Below are the code and all the weights of a small trained network. Each question names an input and a class and asks about switching units off, where a switched-off unit gives its printed mean instead of its output.

import numpy as np


def w(rows, s, z=0):
    codes = np.array(rows[::2]) - 128.0
    scale = np.full(codes.shape[1], s)
    scale[-1] = z or s
    return codes * scale


def f(y):
    return y / 2 * (1 + np.tanh(0.7978845608 * (y + 0.044715 * y**3)))


def log_softmax(a):
    a = a - a.max(-1, keepdims=True)
    return a - np.log(np.exp(a).sum(-1, keepdims=True))


def net(x, mask):
    res = np.array(x, float).reshape(1, 6) / 4 @ E
    y = f(res @ A[0][:, :-1].T + A[0][:, -1])
    res = res + np.where(mask, y, B[0][:, -1]) @ B[0][:, :-1]
    return log_softmax(res[-1] @ U[:, :-1].T + U[:, -1])


A, B = {}, {}
E = w([
[83,59,114,101,71,214,155,158,213,174],'x0',
[9,84,181,62,192,103,33,42,186,217],'x1',
[90,142,31,162,190,116,108,148,83,88],'x2',
[26,197,121,190,12,71,156,185,83,126],'x3',
[154,133,77,254,187,231,48,153,185,60],'x4',
[117,227,52,38,139,141,145,84,167,118],'x5',
],0.0076)
A[0] = w([
[220,119,150,223,190,130,23,135,53,151,234],'neuron 1',
[240,170,66,105,249,130,174,40,95,70,208],'neuron 2',
[147,55,146,100,113,212,21,95,183,103,173],'neuron 3',
[68,191,116,250,32,46,166,155,11,161,252],'neuron 4',
[45,103,9,178,32,132,127,111,168,81,174],'neuron 5',
[119,116,212,134,169,245,66,115,210,85,216],'neuron 6',
[65,163,124,84,210,127,91,61,151,157,156],'neuron 7',
[93,177,70,59,188,85,98,2,206,179,180],'neuron 8',
],0.0065,0.0033)
B[0] = w([
[238,161,225,166,192,118,145,119,178,103,217],'neuron 1',
[194,92,39,50,142,110,234,63,234,77,224],'neuron 2',
[113,71,183,127,129,155,58,165,198,199,195],'neuron 3',
[75,109,118,157,142,118,128,97,53,87,255],'neuron 4',
[80,199,71,121,199,240,158,209,147,153,192],'neuron 5',
[142,104,115,176,122,193,91,138,216,159,206],'neuron 6',
[218,196,112,66,171,146,65,95,84,157,198],'neuron 7',
[153,185,107,33,90,197,135,78,105,254,229],'neuron 8',
],0.0089,0.011)
U = w([
[170,86,92,103,179,122,175,108,186,66,18],'0',
[99,72,135,172,119,156,2,167,213,165,94],'1',
[71,61,163,79,16,85,213,104,43,112,222],'2',
[8,173,56,140,136,179,188,199,95,120,240],'3',
[139,119,209,185,158,106,50,116,62,22,172],'4',
[121,182,97,48,151,161,66,62,86,216,5],'5',
],0.0077,0.002)

Each question gives the input, the list of numbers given to net, and the class t.
The units are the neurons (one row each of A and B). Each row of codes is followed by its name. A weight is (code - 128) times the scale printed after its matrix; where a second scale follows, it is the last column's (A, B and U).
mask holds one flag per neuron, in row order. A switched-off neuron (its flag False) gives its mean, the last column of its row in B, instead of its output. The means were averaged over made-up inputs and are rounded, as every weight is.
A unit's drop is (log p(t) with every unit on - log p(t) with that unit switched off) / (log p(t) with every unit on - log p(t) with every unit switched off).
The circuit of an input: a set's keep is (log p(t) with only the set's units on - log p(t) with every unit switched off) / (log p(t) with every unit on - log p(t) with every unit switched off). Starting from all 8 units, units are removed one at a time, each time the one whose removal leaves the highest keep (on an exact tie, the one counted first), for as long as the keep stays at least 0.8.
circuit, biggest first: the units of the circuit, biggest drop first
unit that matters most: the unit with the biggest drop
k most important neurons: the k neurons with the biggest drops, biggest first
drop of u: that unit's drop, to one decimal
input [0,3,1,-2,-6,-7], class 2: circuit, biggest first	[neuron 6; neuron 5; neuron 7]
input [3,1,-6,-8,-7,-4], class 1: unit that matters most	neuron 3
input [4,3,4,-3,-5,-7], class 1: circuit, biggest first	[neuron 8; neuron 2]
input [-2,0,-8,7,3,-4], class 4: circuit, biggest first	[neuron 8; neuron 4]
input [-5,0,-2,-4,-6,-5], class 2: 3 most important neurons	[neuron 6; neuron 7; neuron 5]
input [5,4,-2,-1,1,0], class 1: 2 most important neurons	[neuron 3; neuron 6]
input [8,-7,-5,-3,-1,-3], class 1: circuit, biggest first	[neuron 2; neuron 4]
input [-1,-6,-2,-1,-5,7], class 2: circuit, biggest first	[neuron 5; neuron 7]
input [2,0,0,-6,7,4], class 1: 2 most important neurons	[neuron 3; neuron 6]
input [8,-7,4,-3,0,0], class 3: circuit, biggest first	[neuron 1; neuron 5]
input [-2,-2,-2,0,4,-5], class 4: circuit, biggest first	[neuron 2; neuron 1]
input [8,-1,6,1,-7,3], class 3: 2 most important neurons	[neuron 5; neuron 7]
input [7,-7,-1,-1,-6,3], class 2: circuit, biggest first	[neuron 6; neuron 7]
input [-7,-2,6,-3,-8,-2], class 0: circuit, biggest first	[neuron 2]
input [-4,-2,-8,2,8,-6], class 4: 3 most important neurons	[neuron 1; neuron 8; neuron 5]
input [7,-3,-6,7,-5,0], class 3: 2 most important neurons	[neuron 5; neuron 2]
input [1,-6,-5,5,8,-5], class 4: drop of neuron 8	0.3
input [-6,0,8,-5,-2,4], class 0: drop of neuron 2	3.3
input [1,4,6,7,-5,-4], class 3: drop of neuron 4	0.0
input [7,-5,1,5,-8,3], class 3: circuit, biggest first	[neuron 5]
